[[-0.57  1.21  0.69 -1.04 -0.13  0.41 -1.55 -1.84 -0.24  1.57 -1.56 -2.90
  -0.88]
 [ 2.09  3.34 -0.06  2.28  1.38 -3.01 -0.76  3.19  0.02 -0.05  0.96  4.49
   2.85]
 [-1.01 -4.48  1.43 -0.33  0.35  3.29  2.86 -3.20  0.25 -2.17  0.64 -1.95
  -2.71]
 [ 0.56 -0.31 -1.33  0.78 -0.32 -1.13  0.72  2.62  0.11 -0.84  1.27  2.95
   1.45]
 [-0.13 -0.49 -2.35 -0.37 -1.52 -0.99  0.13  2.85  0.09 -0.04  0.64  1.92
   1.30]]
:
[[-0.13  0.56 -1.01  2.09 -0.57]
 [-0.49 -0.31 -4.48  3.34  1.21]
 [-2.35 -1.33  1.43 -0.06  0.69]
 [-0.37  0.78 -0.33  2.28 -1.04]
 [-1.52 -0.32  0.35  1.38 -0.13]
 [-0.99 -1.13  3.29 -3.01  0.41]
 [ 0.13  0.72  2.86 -0.76 -1.55]
 [ 2.85  2.62 -3.20  3.19 -1.84]
 [ 0.09  0.11  0.25  0.02 -0.24]
 [-0.04 -0.84 -2.17 -0.05  1.57]
 [ 0.64  1.27  0.64  0.96 -1.56]
 [ 1.92  2.95 -1.95  4.49 -2.90]
 [ 1.30  1.45 -2.71  2.85 -0.88]]

[[ 0.74 -0.51  0.36]
 [-4.30 -1.82  2.94]
 [ 1.05  3.32 -3.59]]
:
[[ 1.05 -4.30  0.74]
 [ 3.32 -1.82 -0.51]
 [-3.59  2.94  0.36]]

[[-0.11  3.96 -3.07  4.73  0.92 -0.23 -2.76]
 [ 0.69  4.85 -3.02  4.16 -0.29 -1.12 -2.25]
 [ 0.16  4.32 -3.10  4.60  0.52 -0.52 -2.62]
 [ 0.55  4.72 -2.98  4.33 -0.02 -0.92 -2.37]
 [ 0.41  4.62 -3.07  4.43  0.16 -0.83 -2.45]
 [ 0.28  4.44 -3.07  4.52  0.35 -0.67 -2.49]
 [-0.36  3.58 -3.07  4.87  1.28  0.10 -2.79]
 [-0.28  3.75 -3.05  4.80  1.18 -0.09 -2.78]
 [ 0.06  4.15 -3.03  4.73  0.74 -0.37 -2.63]]
:
[[ 0.06 -0.28 -0.36  0.28  0.41  0.55  0.16  0.69 -0.11]
 [ 4.15  3.75  3.58  4.44  4.62  4.72  4.32  4.85  3.96]
 [-3.03 -3.05 -3.07 -3.07 -3.07 -2.98 -3.10 -3.02 -3.07]
 [ 4.73  4.80  4.87  4.52  4.43  4.33  4.60  4.16  4.73]
 [ 0.74  1.18  1.28  0.35  0.16 -0.02  0.52 -0.29  0.92]
 [-0.37 -0.09  0.10 -0.67 -0.83 -0.92 -0.52 -1.12 -0.23]
 [-2.63 -2.78 -2.79 -2.49 -2.45 -2.37 -2.62 -2.25 -2.76]]

[[-3.41 -0.27]
 [ 2.23  5.39]
 [-3.66 -0.42]
 [ 2.27  4.62]
 [-0.96  3.89]
 [ 2.50  5.60]
 [-2.19  1.90]
 [ 2.08  3.45]
 [ 1.24  3.66]
 [-0.96  0.79]
 [-3.19 -0.58]]
:
[[-3.19 -0.96  1.24  2.08 -2.19  2.50 -0.96  2.27 -3.66  2.23 -3.41]
 [-0.58  0.79  3.66  3.45  1.90  5.60  3.89  4.62 -0.42  5.39 -0.27]]

[[ 0.49  0.35 -4.75 -2.37]
 [ 0.98 -2.42 -1.91  1.22]
 [-0.89  0.62 -1.78  0.92]
 [-0.84  0.72 -2.01  0.77]
 [-4.08 -0.65 -2.07  5.70]
 [-0.14  0.85 -3.76  0.61]
 [ 0.03  0.72 -0.57  0.22]
 [-1.98  0.28 -1.04  1.86]
 [-5.70  1.41 -2.16  0.91]
 [ 1.90 -2.40 -1.81  0.86]]
:
[[ 1.90 -5.70 -1.98  0.03 -0.14 -4.08 -0.84 -0.89  0.98  0.49]
 [-2.40  1.41  0.28  0.72  0.85 -0.65  0.72  0.62 -2.42  0.35]
 [-1.81 -2.16 -1.04 -0.57 -3.76 -2.07 -2.01 -1.78 -1.91 -4.75]
 [ 0.86  0.91  1.86  0.22  0.61  5.70  0.77  0.92  1.22 -2.37]]

[[ 2.49 -3.68]
 [ 5.09  0.77]]
:
[[ 5.09  2.49]
 [ 0.77 -3.68]]

[[ 2.72 -0.43]
 [ 0.54  0.55]
 [-1.11  4.52]
 [ 1.68  0.00]
 [ 1.33 -3.13]
 [ 1.20 -0.13]
 [-4.38  0.06]
 [ 0.05  0.11]]
:
[[ 0.05 -4.38  1.20  1.33  1.68 -1.11  0.54  2.72]
 [ 0.11  0.06 -0.13 -3.13  0.00  4.52  0.55 -0.43]]

[[-3.47 -4.75 -3.22  3.56  1.38 -4.17 -2.56  5.05]
 [-1.33 -1.70 -1.12  1.04  0.04 -1.65 -1.05  1.91]
 [ 0.33  1.04 -0.74 -0.89  0.07  0.48  0.44 -0.99]
 [-2.44 -3.44 -3.28  2.37  1.67 -3.20 -1.97  3.77]
 [ 0.70  0.51 -1.48 -0.42  0.74 -0.76  0.40 -0.16]
 [-0.21 -0.72 -1.62  0.63  0.97 -1.33 -0.55  0.74]
 [-0.92 -1.39 -3.30  0.37  1.65 -1.90 -0.69  1.88]
 [ 0.31  0.74 -1.00 -0.78  0.33  0.47  0.26 -0.85]
 [-1.00 -1.03 -0.09  1.31 -0.03 -0.47 -0.89  0.71]]
:
[[-1.00  0.31 -0.92 -0.21  0.70 -2.44  0.33 -1.33 -3.47]
 [-1.03  0.74 -1.39 -0.72  0.51 -3.44  1.04 -1.70 -4.75]
 [-0.09 -1.00 -3.30 -1.62 -1.48 -3.28 -0.74 -1.12 -3.22]
 [ 1.31 -0.78  0.37  0.63 -0.42  2.37 -0.89  1.04  3.56]
 [-0.03  0.33  1.65  0.97  0.74  1.67  0.07  0.04  1.38]
 [-0.47  0.47 -1.90 -1.33 -0.76 -3.20  0.48 -1.65 -4.17]
 [-0.89  0.26 -0.69 -0.55  0.40 -1.97  0.44 -1.05 -2.56]
 [ 0.71 -0.85  1.88  0.74 -0.16  3.77 -0.99  1.91  5.05]]
